Each row is followed by its class.
[ 2.42 -0.60 -0.81  0.06  0.57 -0.57  0.30 -0.95 -0.87  2.71 -0.36 -1.83
  4.23  0.31  0.29  0.73  0.95  1.39  1.05  0.40 -1.16 -2.93 -0.52  3.19
  3.18 -0.20 -0.05] : <66>
[ 2.15 -0.36 -0.25  0.56 -0.47 -0.37  0.18 -1.26  1.32  2.25 -0.02 -2.51
  1.22  0.58 -0.33  0.71  0.11  0.96  1.67 -0.19 -0.76 -1.67  0.91  1.20
 -0.02  0.23 -0.04] : <71>
[ 0.13 -0.17 -0.53 -0.24  0.24  0.15  0.12 -0.27 -1.11 -0.49 -0.13  0.35
  0.88 -0.13 -0.28 -0.14 -0.32  1.06  0.27 -0.06 -0.21 -1.05 -0.29  0.75
  0.75 -0.41  0.18] : <67>
[ 0.71 -0.72 -0.37  0.32  1.27  0.08  0.64  0.44  0.04  1.19 -0.67  0.54
  2.51 -0.61  0.61  0.24  1.13 -1.02  0.76  0.90 -1.37  0.40 -0.26  4.31
  2.13 -0.71  0.41] : <75>
[ 0.56  0.02  0.44 -0.24 -0.25 -0.52 -0.14  0.08  2.20  2.06  0.58 -1.26
 -1.33  0.42  0.19  0.44  0.94 -1.47 -0.77 -0.03 -0.56  0.31 -0.53 -1.15
 -0.82  0.15 -0.55] : <56>
[-0.48 -0.74 -1.76  2.30  0.10  0.35  3.39  1.04  3.38 -1.27 -1.81  0.72
 -0.88 -3.40  0.26  0.26 -2.90  1.22  5.36  0.86 -0.52  3.28  4.61  6.35
 -3.11 -1.26  1.36] : <75>
[ 1.30 -0.45 -1.12 -0.56  1.02  0.53  0.81 -0.54 -2.88 -0.37 -0.24 -0.36
  3.35 -1.04 -0.14 -0.32 -0.27  3.38  1.50  0.43 -0.85 -3.81 -1.22  4.21
  3.51 -0.68 -0.34] : <67>
[ 0.14  0.06  0.13 -0.12 -0.43  0.17  0.71  0.13  1.13  0.63  0.03 -0.57
 -0.90 -0.05 -0.19  0.22 -0.04  0.25  0.27 -0.15 -0.59 -0.44  0.39  0.34
 -0.44 -0.01 -0.07] : <71>
[ 0.50 -0.63 -0.63 -0.40  0.96  0.17  0.78 -0.17 -1.57 -0.43 -1.10  0.32
  2.49 -0.87  0.35 -0.04 -0.47  0.80  1.38  0.74 -0.41 -0.44  0.47  3.42
  1.69 -0.13  0.51] : <75>
[ 1.75 -0.59 -0.64  0.91  0.08 -0.13  1.39 -0.64  2.76  3.38 -0.86 -0.24
  0.02  0.10 -1.28  0.55  0.11 -0.09  0.50 -0.27 -1.28  0.55  1.33  1.32
 -1.08 -0.29  0.58] : <75>
[ 0.21 -0.26 -0.10  0.08  0.49  0.11  1.08  0.95  0.86  0.36 -0.31  0.93
 -0.66 -0.62  0.31 -0.46  0.62 -1.00 -0.55  0.32 -0.84  0.51 -0.67  1.89
  0.44 -0.28 -0.08] : <71>
[ 0.51  0.08 -0.15 -1.36 -0.56  0.44  0.51  1.01  1.27 -0.29  1.38 -1.65
 -2.36 -0.79  0.45 -0.09  0.56  0.80  0.41 -0.04 -1.02 -1.92 -1.75  0.82
  0.06 -0.17 -0.99] : <56>
[ 2.63 -0.93 -1.72  1.08  0.37  0.02  3.06 -1.06  2.45  4.40 -0.91  0.44
  0.93 -0.46 -2.56  0.47 -0.07  1.69  0.86 -0.73 -2.08 -2.46  1.45  3.29
  0.06 -0.88  0.75] : <67>
[ 1.21 -0.75 -0.32  1.28  0.61  0.43  0.52 -0.45  1.26  2.21 -0.85 -1.10
  1.82  0.40 -0.04  0.61  0.06 -0.47  1.45  0.30 -0.61  0.19  1.39  2.08
  0.16 -0.22  0.58] : <66>
[ 1.75 -0.05 -0.61  0.40 -1.24 -0.13  0.74 -1.16  2.91  3.43  0.31 -1.15
 -1.97  0.66 -2.43  0.55 -0.46  1.28 -0.04 -1.17 -0.54 -1.64  1.21 -1.97
 -2.62  0.15 -0.01] : <73>
[ 1.01 -0.15 -0.27 -0.42 -0.26  0.41  1.51  0.34  1.06  0.49  0.62 -1.57
 -0.39 -0.80  0.23  0.11  0.10  1.15  1.37 -0.13 -1.15 -2.05 -0.22  2.52
  0.94 -0.21 -0.44] : <66>
[ 2.12 -0.62 -0.03  1.07 -0.37 -0.54  1.05 -0.15  4.44  3.45 -0.11 -4.12
  0.21 -0.38  0.79  1.22 -0.08 -0.41  3.43  1.08 -1.58 -0.22  2.23  3.17
 -1.34  0.56  0.01] : <56>
[-0.70 -0.58  0.78 -0.55  3.28 -0.36 -0.88  1.86 -2.23 -0.51 -0.81  1.50
  4.17 -0.57  3.84 -0.21  3.19 -5.03 -1.11  2.18 -0.92  2.68 -2.07  5.43
  4.99 -0.44  0.36] : <75>
[-0.27 -0.06 -0.89 -0.57 -0.27  0.68  1.05  0.52 -0.99 -1.77  0.42 -0.03
 -0.66 -1.52 -0.12 -0.44 -0.75  2.08  1.16 -0.04 -0.56 -1.52 -0.26  1.82
  0.54 -0.39 -0.40] : <67>
[ 0.67 -0.07 -0.42 -0.57 -1.14  0.26  0.74 -0.13  0.70 -0.07  0.75 -1.70
 -1.27 -1.41 -0.50  0.04 -0.83  2.56  1.41 -0.54 -0.63 -2.40 -0.31  0.72
 -0.54 -0.51 -0.47] : <60>
[ 0.18 -0.27 -0.15 -0.15  0.11 -0.06  0.18  0.11 -0.52 -0.40 -0.09 -0.41
  0.67 -0.38  0.50 -0.02 -0.14  0.47  0.79 -0.05 -0.78 -0.43 -0.27  1.47
  0.76 -0.23 -0.04] : <66>
[ 0.91 -0.38 -0.08  0.12 -0.44  0.07  0.63 -0.14  2.14  1.84  0.09 -0.94
 -0.69  0.21 -0.35  0.46  0.11  0.50  0.49 -0.33 -0.65 -0.69  0.48  0.40
 -0.68 -0.15  0.08] : <66>
[ 0.32 -0.04 -1.07 -0.53  0.09  0.49  1.72 -0.16  0.00 -0.51 -0.28  1.16
 -0.20 -1.62 -0.60 -0.37 -0.61  1.43  0.80 -0.09 -0.72 -0.80  0.03  3.06
  0.42 -0.23  0.12] : <67>
[ 0.17 -0.45  0.32  0.08  2.97 -0.29  0.15  1.21  1.25  1.07 -0.12  0.23
 -0.12 -0.67  1.31  0.20  1.52 -2.70 -0.57  0.86 -0.97  1.70 -0.58  2.18
  0.87 -0.15  0.35] : <69>
[ 2.13 -0.96 -0.55  1.12  1.43 -0.56  1.75 -0.05  4.29  5.68 -0.77  1.12
  0.00 -0.01 -0.79  1.14  1.23 -3.14 -1.42 -0.20 -2.07  1.22  0.76  2.89
 -0.15 -0.43  0.97] : <73>
[ 2.34 -0.01 -0.61  0.65 -0.95 -0.09  0.31 -2.02  1.72  3.90  0.15 -1.82
 -0.22  1.61 -2.75  0.55 -0.56  1.82 -0.30 -1.05 -0.77 -2.58  1.21 -1.86
 -1.22  0.04 -0.16] : <76>
[ 0.89 -0.23 -1.52  0.37  0.24  0.40  1.64 -0.82  0.12  1.11 -0.74  1.62
  0.26 -0.53 -2.08 -0.21 -0.76  1.95 -0.08 -0.10 -1.23 -1.34  0.77  1.73
  0.09 -0.50  0.13] : <67>
[ 2.68 -0.93 -1.08  0.86 -0.01 -1.17  1.28 -1.16  1.84  3.63 -0.34 -1.99
  1.35  0.15 -1.42  0.77  0.26  1.57  1.48 -0.36 -1.46 -2.61  0.82  2.25
 -0.23 -0.11  0.22] : <60>
[ 0.74  0.21  0.21 -0.31 -0.61  0.09 -0.61 -0.79 -1.11  0.01  0.63 -2.02
  1.39  0.90 -0.03  0.39 -0.07  1.56  0.75  0.11  0.08 -2.43 -0.36 -0.58
  1.15  0.11 -0.50] : <66>
[ 0.90 -0.18 -0.14  0.12 -0.82 -0.17  0.36 -0.12  2.42  1.69  0.10 -2.08
 -0.79  0.03 -0.66  0.68 -0.06  0.72  0.95 -0.46 -0.70 -0.95  0.48  0.03
 -1.00  0.07 -0.46] : <66>
[ 0.88 -0.17 -0.71  0.14  0.07 -0.03  0.56 -0.70 -0.03  1.28 -0.13  0.19
  0.40  0.45 -1.55 -0.38 -0.15  1.57  0.13 -0.45 -0.36 -2.03 -0.24 -0.05
 -0.08  0.00 -0.14] : <67>
[-0.32  0.17 -0.14 -0.27  0.41  0.25  0.24  0.30 -0.48 -0.61 -0.17  1.61
 -0.44 -0.47 -0.04 -0.38  0.33 -0.17 -1.05 -0.01  0.15  0.10 -0.85  0.12
  0.37 -0.49 -0.04] : <56>
[ 0.46 -0.60 -0.71  0.62 -0.83  0.35  2.02  0.90  2.64 -0.67  0.08 -1.83
 -1.12 -1.98  0.56  0.37 -1.62  1.52  4.13  0.09 -0.89  0.16  1.85  3.63
 -1.34 -0.59 -0.02] : <75>
[ 1.53  0.02 -1.57 -0.19 -1.10  0.58  1.99 -1.42  0.60  1.89  0.25  0.95
 -1.52 -0.18 -3.79 -0.38 -1.01  3.86 -0.47 -1.58 -0.53 -3.64  0.28 -0.72
 -1.11 -0.27 -0.19] : <67>
[ 1.74 -0.18 -0.62 -0.13 -0.09 -0.06  0.48 -0.88  0.42  2.11  0.10 -1.08
  0.92  0.23 -1.49  0.31  0.40  1.16 -0.23 -0.31 -0.87 -2.63 -0.77  0.79
  1.00 -0.16 -0.23] : <75>
[ 1.83 -0.94 -1.12  0.63  0.24 -0.15  1.11 -1.27 -0.50  1.51 -0.84 -1.01
  3.00 -0.30 -0.98  0.34 -0.82  2.59  2.19 -0.16 -0.83 -2.48  1.11  3.20
  1.22 -0.42  0.30] : <75>
[ 0.68 -0.20  0.27  0.45 -0.11 -0.56 -0.11 -0.79  0.72  1.85 -0.47 -0.94
  1.18  0.97 -0.15  0.55 -0.11 -0.44  1.03  0.13  0.29  0.41  1.62 -0.69
 -0.65  0.23  0.09] : <76>
[-0.01 -0.33 -0.08  0.37  0.55 -0.12 -0.02  0.42  0.20  0.15 -0.35 -0.18
  0.81 -0.20  0.80  0.12  0.30 -1.09  1.24  0.52 -0.19  0.82  0.13  1.59
  0.45 -0.46  0.29] : <60>
[ 1.03 -0.11 -0.06 -0.10  0.43 -0.22  0.54  0.57  3.11  2.70  0.17 -0.17
 -1.02  0.12  0.10  0.43  1.39 -2.11 -0.85  0.19 -1.16  0.45 -0.39  0.92
  0.00  0.01 -0.07] : <56>
[-0.07 -0.53 -0.61  1.12  0.53  0.13  1.50  0.40  1.06 -0.22 -1.01  0.78
  0.28 -1.53  0.23 -0.12 -0.91 -0.08  1.89  0.57 -0.22  1.64  1.95  3.28
  0.51 -0.44  1.00] : <75>
[ 0.85  0.17 -0.44 -0.67 -0.74  0.09  0.98  0.15  2.02  0.87  0.86 -1.00
 -2.59 -0.53 -0.97  0.12 -0.15  1.30 -0.17 -0.38 -0.85 -1.76 -1.37 -0.07
 -0.89 -0.31 -0.70] : <69>
[ 1.14 -0.02  0.32 -0.49 -1.00  0.03  0.19  0.77  2.18  0.26  0.86 -3.09
 -1.38 -0.33  1.54  0.65  0.41  0.02  1.38  0.36 -0.87 -0.71 -0.61  0.88
 -0.34  0.29 -0.63] : <71>
[-0.48 -0.39 -0.35 -0.61  0.11  0.51 -0.23  0.47 -0.65 -1.17  0.31  0.46
  0.03 -0.93  0.12 -0.41 -0.01  0.63  0.15 -0.06 -0.42 -0.87 -0.95  1.38
  0.71 -0.05 -0.67] : <67>
[ 0.16 -0.06 -0.32 -0.26 -0.33  0.04  0.19  0.05 -0.85 -0.92  0.13 -0.64
  0.59 -0.39 -0.24  0.24 -0.64  1.23  0.75 -0.17 -0.28 -1.92 -0.09  0.96
  0.81 -0.33 -0.34] : <56>
[ 0.96 -0.90 -0.40  0.43  0.27 -0.15  1.41  0.03  2.59  1.82 -0.49  0.23
 -1.18 -0.46 -0.71  0.38  0.08 -0.89  0.27 -0.15 -0.81  0.86  1.17  1.12
 -1.10 -0.34  0.26] : <56>

Each row is followed by its class.
[ 0.89 -1.48 -0.75  1.04 -0.79  0.06 -0.98 -0.27  4.55  1.24  0.78 -2.27
 -0.75  1.17  0.51 -3.24  4.06 -0.24  0.99  0.18  0.14 -0.99 -0.42  1.05
 -2.44  0.79 -0.65] : [13]
[ 0.26  0.86  1.09 -1.58 -0.11 -2.94  0.49  0.31  2.96 -0.57 -2.00  2.67
  1.63 -0.77  0.64  0.09 -2.86  0.10 -0.86 -2.25  2.20  1.28  1.06 -1.86
  0.16 -0.05  0.36] : [18]
[ 0.27 -0.70  0.31 -0.30  0.36  0.80 -1.40 -1.26 -0.75 -0.73  1.56  2.20
  0.26  0.64 -1.23  0.30  0.24 -0.73  0.81  2.85 -0.46  0.81 -2.13  1.48
  1.17  0.41 -0.63] : [13]
[ 0.65  0.45  1.10  0.13 -0.54 -1.49  0.32  0.06  1.62  0.05 -1.17  0.96
  0.68 -0.66  0.78  1.35 -1.80  0.76  1.51 -1.17  0.74  0.41  0.21 -0.20
  0.17 -0.12  0.40] : [18]
[-0.90  0.20 -0.26 -0.43 -0.50  0.88  0.48  0.61 -1.28 -1.11  1.35 -0.23
  0.11  0.99 -0.62  0.65 -0.84 -0.22  0.17  0.47 -0.72  0.07 -0.19  0.78
  0.94  1.01 -0.94] : [13]
[-0.25  0.30 -0.29  0.03  1.27  1.83 -0.05 -0.51 -2.84 -0.18 -0.09 -1.40
 -2.33  0.67  0.97  0.16  2.21 -0.47 -0.89 -1.41  1.00 -0.28 -1.20 -1.12
 -0.46 -1.08  0.97] : [14]
[ 0.22 -0.12 -0.16 -1.62 -0.83 -0.88  1.31  0.36  3.34  1.24 -2.10 -0.79
  1.19  0.47 -0.20  0.21 -1.81 -0.80 -3.56 -0.63  0.09  1.55 -0.10 -1.04
  0.74  0.23  0.30] : [18]
[-0.04 -0.52 -0.75  2.45  0.18  0.26 -1.36 -0.01 -1.71  1.95  1.51 -0.31
  0.76  0.64 -0.55 -0.70  0.69 -0.21  0.65  2.31 -0.82 -0.60  1.39  1.07
  0.40  0.02  1.63] : [13]
[ 0.62 -0.44  1.01 -0.40  1.00  1.23 -0.91 -0.91  1.28 -0.77  2.30  2.14
 -0.29  0.45 -0.99  1.24  0.43 -1.04  1.19  2.42 -0.04  0.13 -2.39  0.49
  1.47  0.58 -1.02] : [13]
[ 0.87  1.08  0.99 -3.47  0.06 -2.27  0.80  0.21 -4.29  0.34 -3.79  1.52
  2.17 -3.73  0.90 -0.44  0.78  1.55  2.07 -2.01 -2.93  0.11  0.28 -0.46
 -0.92  0.23 -1.05] : [18]
[-0.04 -0.62 -0.48  1.08 -0.38 -0.24 -0.91  0.15 -1.24  0.57 -0.72 -0.50
  1.82  1.28  0.58 -3.82  2.13  0.07  1.96  2.05 -1.96 -0.66  0.59  1.54
 -0.83  0.48  0.40] : [13]
[ 0.29 -1.03 -0.65  1.03 -1.03 -0.47 -1.51  0.35  4.61  0.68  0.08 -2.41
 -0.41  0.43  0.15 -3.63  4.10 -0.17  2.36 -0.12 -0.02 -1.52  0.10  0.56
 -3.25 -0.02 -0.30] : [13]
[-0.54 -0.53  0.48  0.48  0.52  1.10 -0.24 -0.67 -2.58 -0.35  1.65  0.62
  0.34  0.29 -1.00  0.02  0.84 -0.18  1.78  2.34 -0.84 -0.19 -1.32  0.91
  0.98  0.19 -0.31] : [13]
[ 0.39  0.16 -0.80 -0.35 -0.45 -1.07 -0.07 -0.42  0.48 -0.40 -0.13  0.57
 -0.66 -1.30 -0.33 -3.81 -0.23  0.16 -0.84 -0.68  1.03  0.37  1.03 -0.87
 -0.06 -0.78 -0.06] : [18]
[ 0.48  0.87  0.84  0.34  0.60 -1.95  0.09  0.82  1.33 -0.61 -1.40  1.01
  0.72  0.46  0.21  2.33 -2.22 -0.34 -1.67 -1.39  0.57  0.58  1.22 -0.02
  0.31 -0.03  0.57] : [18]
[-2.11  0.22  0.51 -0.80 -1.18  3.19  1.50  1.06 -1.80 -1.71  1.89 -0.99
 -0.25  1.54 -0.63  1.84 -2.01 -0.24  0.79  0.40 -0.71  0.07 -0.70  0.25
  1.70  1.27 -1.19] : [13]
[ 0.25  0.63  0.66 -1.93 -0.44 -1.38  0.63  0.14  0.38  0.47 -1.38  1.45
  1.92 -0.97  0.87 -1.62 -1.17  0.72  0.14 -0.99 -0.07  0.86 -0.29 -0.96
 -0.46 -0.16  0.83] : [18]
[ 0.70 -0.30  1.26 -0.61 -0.23 -0.59  1.53  0.06  3.10  0.78 -2.36 -0.65
  0.80  1.79 -0.11  0.33 -1.55 -0.92 -2.81  0.71 -0.43  0.85 -0.51 -0.21
  0.06 -0.09 -0.01] : [18]
[-1.13  0.14  0.28 -1.39 -0.49  1.76  0.94  1.31 -1.36 -0.77  0.33 -0.51
  0.38  0.63 -0.26  0.41 -0.63  0.12  1.91 -0.60 -1.03 -0.41 -0.47 -0.07
  0.47  1.09 -1.36] : [13]
[-0.06  0.18 -0.98  1.63  1.41  0.66  0.05 -0.16 -3.27 -0.20  0.15 -0.07
 -2.70  0.68  0.20  0.19  1.80 -0.26 -0.87 -0.36  0.76 -0.04  0.79 -0.98
 -0.73 -0.48  0.37] : [19]
[ 0.58  0.24 -0.19  1.08  1.40  0.93 -0.71 -0.75 -3.49  0.42 -0.36 -0.81
 -1.74  0.00  1.16  1.02  2.68 -0.15 -0.93 -0.85  0.29 -0.53 -0.82  0.28
 -0.30 -1.06  1.06] : [14]
[ 0.32  0.01  0.75 -1.21  0.00 -0.07  1.32  0.29 -2.05  0.49 -1.84 -0.13
 -0.66 -3.07  0.02  2.39 -0.36  0.76 -0.06 -2.32 -1.56  0.19  0.74  1.14
 -0.26  0.51 -1.15] : [18]
[ 0.59  0.06 -1.15  0.99  1.06  0.27  0.08 -0.05 -3.14 -0.31 -0.35 -0.08
 -2.50 -1.15 -0.07 -0.20  0.91  0.50 -0.16 -0.25  0.09  0.24  1.43 -0.87
 -0.12 -1.03 -0.64] : [25]
[-1.34 -1.18  0.14  0.59 -0.97  3.97  2.81  0.10  3.76  1.47  4.10 -3.20
 -2.80 -0.55 -0.64  2.51 -1.19  0.71 -0.39 -1.49  1.35  1.04 -1.79 -2.42
  0.96  1.03  0.30] : [13]
[-0.26 -0.57 -0.05  1.36  1.41  0.39 -0.30 -0.15 -1.82  0.51  0.46 -0.47
  0.47  0.09  0.21  0.34  0.83 -0.03  0.29  1.69 -1.13 -0.79  0.14  0.31
  0.13 -0.18  1.12] : [13]
